Each row has a class, written as a number after it.
[-202  -52   45   11 -251  228   52 -151  171  147  114 -132 -434  147
  234 -316  210 -140   78  -50  103  -21 -159 -201  188  -16  -88  264
 -469  360 -368 -471   54   34  470  113]  4
[ 128  -77  100 -148 -162  -32   49  -64  -22  -14   11  -81   37   44
  -31   79 -156 -143 -111   32   71   91   -5  187  -37  -90   -1  -44
  114  -98 -334  190  -96  132   15 -106]  3
[-220  111  123  144  -23  202  225  143  568  317   67  394  -28   24
   58   19 -176  137  208 -117 -469 -102  -90  -97   85 -246  -58  -46
 -153 -160 -111   56 -162  -97  -21  -99]  6
[-251 -120  214   -2 -148  355   27  -49  -50   60   21 -193  354 -241
  -55  114   -4  234 -169  -93 -111  -54   43  305  -29  150  151   17
  356   82   17  -11   72  272 -198 -208]  9
[-117  121  -50  143  342   -1 -183  199  240  289  -89   -9 -300  344
 -121   23 -396  145  261  -67 -217   74  -13 -112   79 -500  -46 -165
 -397 -289 -258 -267   29 -337 -142  143]  5
[ 100 -133   19 -159 -178  -35  -12  -37    7  -32   -5   16  116   70
  -15   -4  -18  -86 -123  -83  151  104    5  156   83  -73  -75   47
  162  -45 -201  158   27  192    1 -104]  9
[  90  -87  100 -181 -157   76  -63 -151  -15    5   22 -117  -14   52
  -38    2 -288  -35   13 -163  295   87  -44  195  -58 -125   18   93
   81  111 -347  -47  118  174   99 -241]  6
[-488 -139  -33   40  -67  302  237   39 -803   57 -313   21 -292  302
 -166  146  449   50 -245 -107  161 -206 -123 -179 -512  363  347  -21
   23 -283  246  239 -172  183 -414  149]  8
[ 188   48   78   39   20 -358 -139   -9  128  -62 -222  286  215  177
  128   -4 -265  113  250  187 -452  163   46 -220  131 -117   45 -144
 -350 -241 -202    5  122 -713  325  250]  9
[-178  -49 -107  -72 -128  101   36  187 -177   84  162   90 -249   13
  -41  -38  292 -183   -8  301 -134 -179 -257   45   43  193   30 -104
 -205   51  -41   35 -310  199  199  141]  3
[ 279   43 -131 -171  222 -167  327  -20   67    3 -118  378 -312  239
  -18   27   77 -364  197  495   16  192  -77   23 -253 -148   87 -132
 -462 -191   26   21 -327 -168  306  173]  8
[ 164 -124  -13 -246 -167  -45   25  -81  -16   -2   54 -102   25   84
   -3  -38 -111 -170  -91 -118  151   89  -24  220   14  -32 -107   94
  107   54 -215   -8  -60  237   94  -85]  1
[-113  -22   69   18  -10   86  233 -177  517  134 -481  502 -149  299
 -107  433 -211  167  101   27   83   27  -50 -353  345   47  351 -229
  -66 -393 -120  340  261 -297 -156 -152]  2
[ 320 -132 -119  144  233 -126   -9  204 -198  104  272   33 -455 -328
   98 -265 -123   -2  172  310 -137  -77 -171 -214   -8  259   78 -123
 -520  115 -267   57 -159 -405  240  269]  2
[ -98  110   -9 -156 -299 -118   45   10  -31 -131   30  148   22  -36
 -177   32 -154  -15 -220 -289 -179  -22 -116   -1  346   81  -73   -1
   78   55 -310  -54  -38  -22 -105  105]  2
[-296 -225 -100   72  -38  130  -78  -45   43  -76    8 -108 -259 -117
   62  -34  242   67   76  253  131  -72 -251  -49  494  -79 -132 -325
 -352 -251   22  158  232 -158  163  -19]  3
[  -6 -186 -134 -198    5   12  233  -46 -186  188  124 -221 -203  -78
  117  -71  263 -358 -343 -543   85  210  -80  -14  214 -202  -83  -96
 -300  128   74 -473 -104  -34   54  -11]  8
[-197  -89  -40  316 -111  155 -277   41  119 -149  228   78 -173  249
  220 -117   99  -36  225  457 -296 -182  144 -221    3  554  -97  104
 -384   98   52  128  319   14  246  179]  3
[ -82  -84   18    2 -246  -26  120   -8   75  -94  -70   70 -189  335
   23 -178  283 -338   10   86   77   78  -77    3   65  -66 -290 -132
 -345 -182  103  -25  344  200  120  -97]  0
[  58  -87  -13  -99 -190   33   59 -125 -144  -68   -2  -64   53   76
   18  -42   14 -142  -57 -142   73   62  -52  -11  120  -21   13   20
  132   96 -290  134    8   51    7  -46]  6
[  -5   30   39 -232 -267 -527 -175  -50  197   12  184   37  117 -296
  -93   77 -203 -128 -166  372  213  197 -147   52  160 -467 -378   52
  115  116 -140 -386 -348  -89  457  317]  5
[ -30 -110 -246 -244 -198  -34    9   95  -12  -12  102 -182   80   54
  213  140  257 -223 -366 -186  109  -49   33  243  134  148 -184  -59
  -64  -75  -78  137  -18  384 -171  -60]  1
[-280 -148  179  117  -50   54 -124  197  219  199   57  -76  194 -151
 -153  445   62  -57 -166  -44 -422   32  -18 -414  298 -745   44 -436
  192 -745   67   48  -51 -353 -116  -56]  6
[-260  -36  185  202 -156   64   30  -27  222  333  343  -91 -103  -11
  105  -47  -85  -54  -11  180  -36  146   47  -73  167   71   45  210
 -187  153  285 -433  173   91  517  189]  7
[ -26  -38   82   30 -147  146  489   93  441  278    1  347 -134 -174
  -75 -358 -346  153  287   -7 -386   36 -143  339  417  834    0   46
 -136  164  132 -211 -237  -86  125  219]  7
[-401   99   40  -62  125 -118  173  114 -460  136   80  -88    6 -328
 -214   66  115  259 -183 -396  114  -31 -159 -212  416   56   62 -201
   36   14  -55 -238  -10 -292 -101  255]  1
[  15  -84   57  -69 -138  -89 -151  -49  -38   35  -20 -125  101   55
  -20   10 -165    0 -129 -115  100  121  -30  165   19  -47  -62   32
  136  -50 -150   54   10   40   66   -5]  7
[-265 -225  130 -291  -47  643  219 -214 -308  -55  309 -219 -454  119
  117 -221  225 -677   27 -437   11   51  180 -390 -489  314  369  408
 -306  561  -50 -632 -173  143  399  -38]  8
[ 156 -116   48 -116 -207   36 -255 -244  166 -678   93 -144 -398 -305
   71 -241 -178   95 -179   38 -264   31  136  111  597  173  -99   37
   82   66 -790  770 -112  -54  254 -161]  6
[-388 -160  344  338  133   26  370 -134  210  217 -228  -67  152  212
   37  278  -98  -53  147  681 -119  259  222 -162  -16  -56  233 -535
 -295 -145  140   36  309 -378 -145  190]  9
[  69  -75   55 -100 -145   23  -30 -162  -22   29  143  -30  135    4
  -37   32 -196 -111  -68 -162  149  136  -41  161   79  -50   -2  124
  188   66 -184   98    7  141  110 -167]  1
[  52 -126   34 -128 -125  -50 -100  -68 -101  -46   57 -244   70   47
  -26   58  -87 -101 -121 -102  140  110   -9  169   33  -96  -89  -70
  145 -123 -187  206  -23  164  -30 -149]  0
[ 146  -93  -87 -205 -207  154   31  -74 -323 -236  228 -169 -487    0
    3 -167  -52 -194 -183 -271  -39 -168 -167  245  -94  199   36 -127
 -180  230 -690  189 -112   92  -68  -90]  4
[  12 -235 -500 -361  259  410   16  -45 -317 -328  -49 -237 -306  -86
  412  118  -30 -103 -119 -209   63 -466  -57 -279    0   20  291 -118
  -46  376 -201  496   98  226 -196 -258]  4
[ 118  -16   55 -180 -209  -55  -74 -130 -127  -68   56 -223   52    4
   -8   96 -185   -5 -147 -178  111   29  -18  108  -22   -8   25   38
  157  134 -495   75   -7  148  -15 -131]  6
[-182 -384  -52   58  -69  160 -280 -104  -18 -267  123   60 -128  207
   34  -36  120 -215  -75  -57  -24  -53   65 -368  251  -57 -252  -20
  -58  -29  -58   76  340 -135  101  104]  8
[-314   66  239  116 -122  200  386 -170  300  123 -475  302 -163  453
 -102 -127  197   29  127  -47  252   76    2   60  135  107  170  214
 -342   50   22 -161   57  102 -164  124]  7
[  44   79 -164   44  183 -170   -5  183  -89   48   22   99 -378  131
 -194   12  -19 -109 -114  234   46  -50 -214  204  190 -185  -72 -281
 -354 -231  -94   -3  -23    9  -46  233]  3
[ 270   58   16 -296  209  302  432   76   12  293 -195   98 -318   26
  193  209   53 -611    5  255  162  144  173 -128 -899 -279  511  187
 -203  -77  -91 -122 -696  163   84 -331]  9
[ 246   58  -27  -37   48 -262   20   21   -1  -75  -70  248  141 -274
  -67   28 -295  -53  -84  146   84  -40  -70 -107  250   75  261   81
   75  237    7   74 -119 -118    1  267]  0
[ -38 -119 -362  -55  160   56 -303  204 -358 -236  282 -174 -261 -157
   82   26  -52   33 -196 -101  -17 -305  -92   88  -17  -60   34 -189
 -146  -96  -25  421   47   64 -224   46]  2
[ 515   -3  113  -90  432 -198  201 -140 -230  442 -622   27  334  160
  187  107 -140  -24 -123 -123  307  162  125 -104 -831  117  420  420
  176  -11  242 -231 -276  -17  126   92]  1
[ -97 -165   45  150  -61  469 -123  -11  250   73   -2  160   92 -603
   53 -122  234  292  -65   36 -183 -161 -172   52  298  180   43  221
  352  140  119  139 -218   52  146 -245]  7
[ 183 -182    4 -226 -157   88   14 -115  -33  -39  136 -165  -27   86
   24  -19 -236  -75  -39 -174   88   61  -26  310   63 -101  -14   47
   80   41 -231  160   26  276   72 -251]  2
[ 302  137  -69 -219  254  110  128  164 -192  -12 -220  178 -150  183
  -12 -375  272   85  120 -716   56 -321   48 -156 -653  225  205  562
  184   43  191 -131 -353  223 -102  144]  4
[ 144  -53   58 -120 -155  -27  -43  -99  -11   20    5 -133  -39  105
   10   60 -214  -80  -69  -47   96  103   18  129  -41 -182   -6   19
   70    4 -392   41  -20   59   16 -122]  5
[  61   97   88  112    1 -210 -120  -77  -51   20   29 -328 -174 -190
   47 -110 -290  662   40  -48 -173  -52  -60  316  241   85  -17   13
 -158   -1 -186   -8 -132 -183  102  118]  4
[ 122  -87   37 -207 -200   61  -19 -121   50  -71   50 -116   43   34
    6  104 -225 -113 -110 -161   71   54    1  143   50 -105   -4   -9
  170   23 -420  209  -26  173  -80 -237]  0
[ 452   92 -222  -51  350  -97  111 -261 -704  -47  146 -345   32 -191
  367 -149   77 -521 -109   26  -25  179   44 -335   64   19  597  269
   24  880 -136   97 -559 -197  425  147]  2
[-246 -191 -227  -22  307  226  494  440 -100  272 -184  439  -74   83
  -50    6  598  196  109  121 -226 -158   20 -276  199  157  208 -532
  146  -45  437  305  188    1 -334  198]  6
[-112  -78   83   76   60  109   22 -310 -585 -274  324  -15  256 -288
  -99  225 -325 -165  165  394  144   56   -3  -68  223   57  157  104
    1  109  130 -104   16 -338  304   52]  1
[-100  303  -59   86  257  -30 -366   -8  -53 -245 -179   85  120  -99
  179  532 -452  141  289  884  -78 -203  184 -417 -186 -361  477 -101
   27  -20  -54  183  -52 -562  171   27]  9
[ -22  -11  131  121  -37 -210  -36  -41  158 -176 -155  241   87  219
   41  -50  296   90  248  514 -324  -15  113 -415 -162   74 -205   93
 -102  -58  -82  182 -137 -142  203  226]  9
[ 265 -132   71   45  250 -144  102   36  142  294  453  -22  321 -325
   77  -19  -86 -561 -194 -343   26  183   93 -273 -196  -98  -77  156
  222   67  360 -280 -196  -33  203  120]  3
[  35    6 -337 -217  273 -246   34  364 -201   94 -216  285 -386 -143
 -158   96 -147 -143 -175   61  -49  -26 -254 -388   40 -263  -27 -324
 -200 -183 -197  -22 -252 -313 -127  255]  7
[ 344 -148  -96  -93  396  178  199  -75  390   82 -222  278 -192   72
  115  291 -438 -185  194  608  -91  208  166  -13 -194 -479  318  -94
 -329 -166  -39  107  -68 -179   78 -125]  7
[ 250  243  -31  142  217 -222 -248  185  402  110 -124  243  187 -206
   38   63 -262 -257  -95  691  -94  142  -39   26   48 -317  -50   56
  199 -205 -206  122 -420 -211  353  240]  4
[-173  106 -153   64  293    7  245  -26 -256   15 -375  109 -343  339
  -12  271  125 -144  138  301  165   50   17 -292 -488 -229  178 -332
 -294 -446  262  178  -42 -302 -227  -64]  2
[ 763 -274 -145 -163  307 -421 -531  -19  -32 -186 -200 -577   98  -83
  341  109 -331 -147 -515  311 -393   67  228  -10 -187 -511  169  -43
   38   10 -462  254 -222  -67  136  260]  9
[ -78  -14  -84  271 -155  -26 -192   89  393   -7  237   89  -54 -181
  252 -107   92 -232 -150  142 -441 -136  -15 -301  414  -77  -44 -152
  -93   11   93 -148  136 -460  251  349]  9
[ -66  -18   69   39 -116   81  337    9  -76   13  155  -70  -34 -171
   17  -14  158   10 -133  -43  100 -128  -33  107   13  -80  248 -189
   55   55  114  154  150   59 -224   77]  2
[ 435  -26  128 -127 -110 -302   59  -61  245   88 -409 -162  516   69
  117   69 -227   91 -194 -247  -23   50   77   91 -159 -270  210  303
  118    2  300  -58  112  422 -178 -107]  2
[ 158  241 -142 -162   94  -14   18 -143 -199  -76 -103 -196 -139  165
  161   99   -3  271    2 -242   72  -31  -32  196 -179 -246  128 -118
  -70  103 -580  267  -55  -93 -180 -217]  8
[ 368  -37 -109  133  326   16  267    7  126  260  324 -114  420 -291
   33  146  -40 -327  -33  224 -258  367   38  394  223 -142   93 -231
    9 -205  492 -109  -45  -63   83  -68]  2
[-394 -230  -15 -185 -348  445  -78  -12  235 -135  292 -132  -72  158
   12  -44   70 -158  -42 -396 -112 -272  -30  -10  -48  -20  -75  184
  121   28  201  -59  140  527  -46 -111]  8
[ 187 -207 -148 -195 -321  455 -437   39  358 -199  114 -189 -251 -154
  221  315  -89  -13 -335  125 -179 -352  -64   14  -28 -185  -32 -128
  150 -244 -733  394  375  351  -32 -559]  0
[-311  168  182  116   -9   53   32  -10  -40   77  -44 -216  176  -60
    4  316 -125  203  -16  153 -167   -8   85 -142 -267 -280   63 -170
   48 -156  108 -217  232  -80  -84 -132]  4
[  85    1  -51   79  -25  189 -242  -65   34   -3  504 -308 -467   19
   27  -72 -223  -62 -370 -248 -508 -188   36  -30 -123   87   -8  152
  -23  343 -570 -166   45  208   68  133]  1
[ -79  302  208  297 -118 -309 -110 -209  331  156   58  341  152   29
  142   97  -46 -185  208  347 -425  454   33 -412  486 -314  -84  176
 -339 -147  142 -299 -295 -665  840   38]  0
[ 497   65 -353 -143 -229 -270   89   33  143   12   54  138  276 -466
  490 -200   53 -266 -106  193 -551  -92 -172  -47  172  628  168  311
 -173  364  492 -259 -297  -31  613  257]  1
[ 468 -374  -76 -388    6   39   36   -7   70  100  164  -84 -273 -318
  348 -437   19  111  -46  -42 -257    3 -158  569  108  256  131   47
 -289  584 -210  138 -400  285  635 -104]  4
[  37 -131   39   38  -17   43 -191  -22  343  -45 -118  -57 -363  102
  108  -70   11 -151  -89  217  204  -66   25   27 -111  227  -12  -38
 -159  -39 -325  271    7  128  110   -8]  6
[-177   28   91   34 -214  -92    3   41  265   92 -143  122   62   36
   12 -169   79   96  -70 -236 -136  -77 -112 -119  -81  159 -178  223
   59 -156  293 -165    0   85  144  172]  7
[ 119  186  147   94 -101 -381 -261 -176   24  -23   62 -331  363  -39
  135   13 -369  157   30   77 -168    7  -23   76  -53 -165    1  177
  -86  338  -54 -338    3 -142  239  224]  7
[  47 -138  -16 -106 -138    6 -104  -93    4  -34  188 -170  -13   -3
   13  -47 -159 -110  -56 -229  168   99  -37  140   99  -60 -101   44
    8   -8 -150   37  118  156   96 -128]  6
[-237 -276  -25  120 -198  163 -306  130  171   80  208  -31    8   50
   78   27 -266  157   96   13 -242  -68  -39  108  232  309 -503  -25
 -161 -252 -201  181   74  119  -23 -212]  3
